The rows of each block are all made from a few directions, up to rounding. Some rows are whole; the others are cut short, and each is followed by the rest of it.
Made from 3 directions:
-2.81  -1.41  2.22  -6.71  4.02  -1.29  0.28  2.33  -0.04  -1.79  0.07  1.07  3.03  2.72  -4.08  3.39  0.07  -4.61  0.55  0.16  0.31  -0.08  0.05  -3.90
-1.19  -0.93  0.75  -1.94  1.50  -0.10  0.37  1.22  -0.88  -0.24  -0.56  1.14  1.44  1.73  -1.58  1.68  -0.12  -2.23  0.44  0.19  -0.72  0.27  -0.13  -1.27
2.41  0.65  -0.78  4.23  -2.54  0.13  0.87  -2.93  -0.52  3.58  0.59  -1.18  -3.68  -1.28  -0.23  -1.81  -2.25  6.98  -1.84  -2.83  -0.74  3.25  -0.53  2.72
1.04  0.39  0.63  -0.38  -0.23  -1.16  0.72  -2.14  0.62  2.09  1.46  -1.61  -2.46  -0.68  -2.62  -0.43  -2.11  5.24  -1.92  -3.06  0.54  2.94  -0.32  0.25
1.22  1.13  -0.85  1.89  -1.58  0.08  -0.59  -1.21  1.24  -0.16  0.67  -1.35  -1.40  -2.08  2.03  -1.93  0.44  2.00  -0.35  0.09  1.05  -0.75  0.24  1.26
Cut rows, each with the rest of it:
0.45  -0.53  -0.81  3.17  -1.13  1.24  0.51  0.16  -1.96  1.43  -1.36  1.41  -0.11 -> 0.86  1.06  -0.01  -0.33  0.06  0.40  0.31  -1.98  0.65  -0.35  1.51
-2.73  -0.55  1.98  -7.39  3.86  -1.58  -0.66  2.30  1.69  -3.55  0.78  -0.02  3.17 -> 1.18  -2.54  2.39  1.33  -5.39  0.80  1.16  1.97  -2.04  0.53  -4.16
-0.11  0.48  1.01  -3.00  1.03  -1.50  -0.09  -0.83  1.76  -0.40  1.63  -1.67  -0.70 -> -0.78  -2.08  0.03  -0.57  1.73  -1.03  -1.43  1.77  0.64  0.15  -1.30
0.15  -0.07  0.18  -0.06  0.03  -0.20  0.28  -0.37  -0.13  0.62  0.17  -0.13  -0.44 -> 0.13  -0.77  0.11  -0.58  1.04  -0.39  -0.72  -0.13  0.84  -0.13  0.03

Made from 3 directions:
-0.55  0.63  -0.45  2.55  -2.29  0.52  0.21  1.17  4.89  2.32  2.58  0.42  1.50  -1.82  1.12  -0.52  3.15  -1.71  0.62  1.18  -0.84  0.70  -2.28  -1.09
0.71  -0.30  -2.19  6.05  -3.84  5.58  2.33  3.08  3.43  1.35  7.55  -3.11  0.55  0.43  -3.16  -1.41  4.26  -4.55  0.08  0.58  -0.95  -1.65  -7.26  -3.12
-0.86  0.78  -0.05  1.06  -0.77  -0.27  -0.20  0.84  2.22  0.74  -0.06  0.57  0.95  -0.99  1.34  -0.37  2.11  -0.52  1.18  -0.67  -0.45  0.82  -0.95  0.00
-0.07  0.17  -0.92  2.66  -1.46  2.33  0.91  1.65  1.19  0.18  2.52  -1.29  0.33  0.28  -1.04  -0.75  2.33  -1.88  0.68  -0.79  -0.44  -0.50  -3.31  -1.05
Cut rows, each with the rest of it:
-0.58  0.50  -0.12  0.65  -0.14  0.22  -0.01  0.76  0.24  -0.29  -0.45  -0.04  0.32  -0.03  0.44  -0.33  1.27  -0.29  1.04 -> -1.40  -0.18  0.30  -0.86  0.18
-0.80  0.69  -0.08  0.70  -0.13  0.06  -0.10  0.90  0.42  -0.31  -0.77  0.11  0.47  -0.15  0.76  -0.39  1.61  -0.26  1.36 -> -1.76  -0.23  0.50  -0.91  0.30
0.12  -0.03  -0.34  1.17  -1.00  0.73  0.33  0.43  1.59  0.85  1.70  -0.25  0.35  -0.41  -0.22  -0.20  0.91  -0.89  -0.16 -> 0.82  -0.27  -0.11  -1.17  -0.70
-0.74  0.57  0.35  -0.68  0.76  -0.95  -0.50  0.12  -0.68  -0.70  -2.17  0.59  0.16  -0.04  1.07  -0.04  0.33  0.72  1.06 -> -1.67  0.05  0.64  0.69  0.89
-0.29  0.21  0.53  -0.97  0.24  -1.59  -0.63  -0.69  1.01  0.70  -1.09  1.17  0.39  -0.93  1.35  0.32  -0.35  0.76  -0.08 -> 0.79  -0.02  0.73  1.54  0.44
-0.67  0.64  -0.56  2.01  -0.94  1.27  0.40  1.59  1.12  -0.06  0.80  -0.56  0.59  -0.04  0.10  -0.71  2.57  -1.24  1.43 -> -1.72  -0.43  0.15  -2.49  -0.35
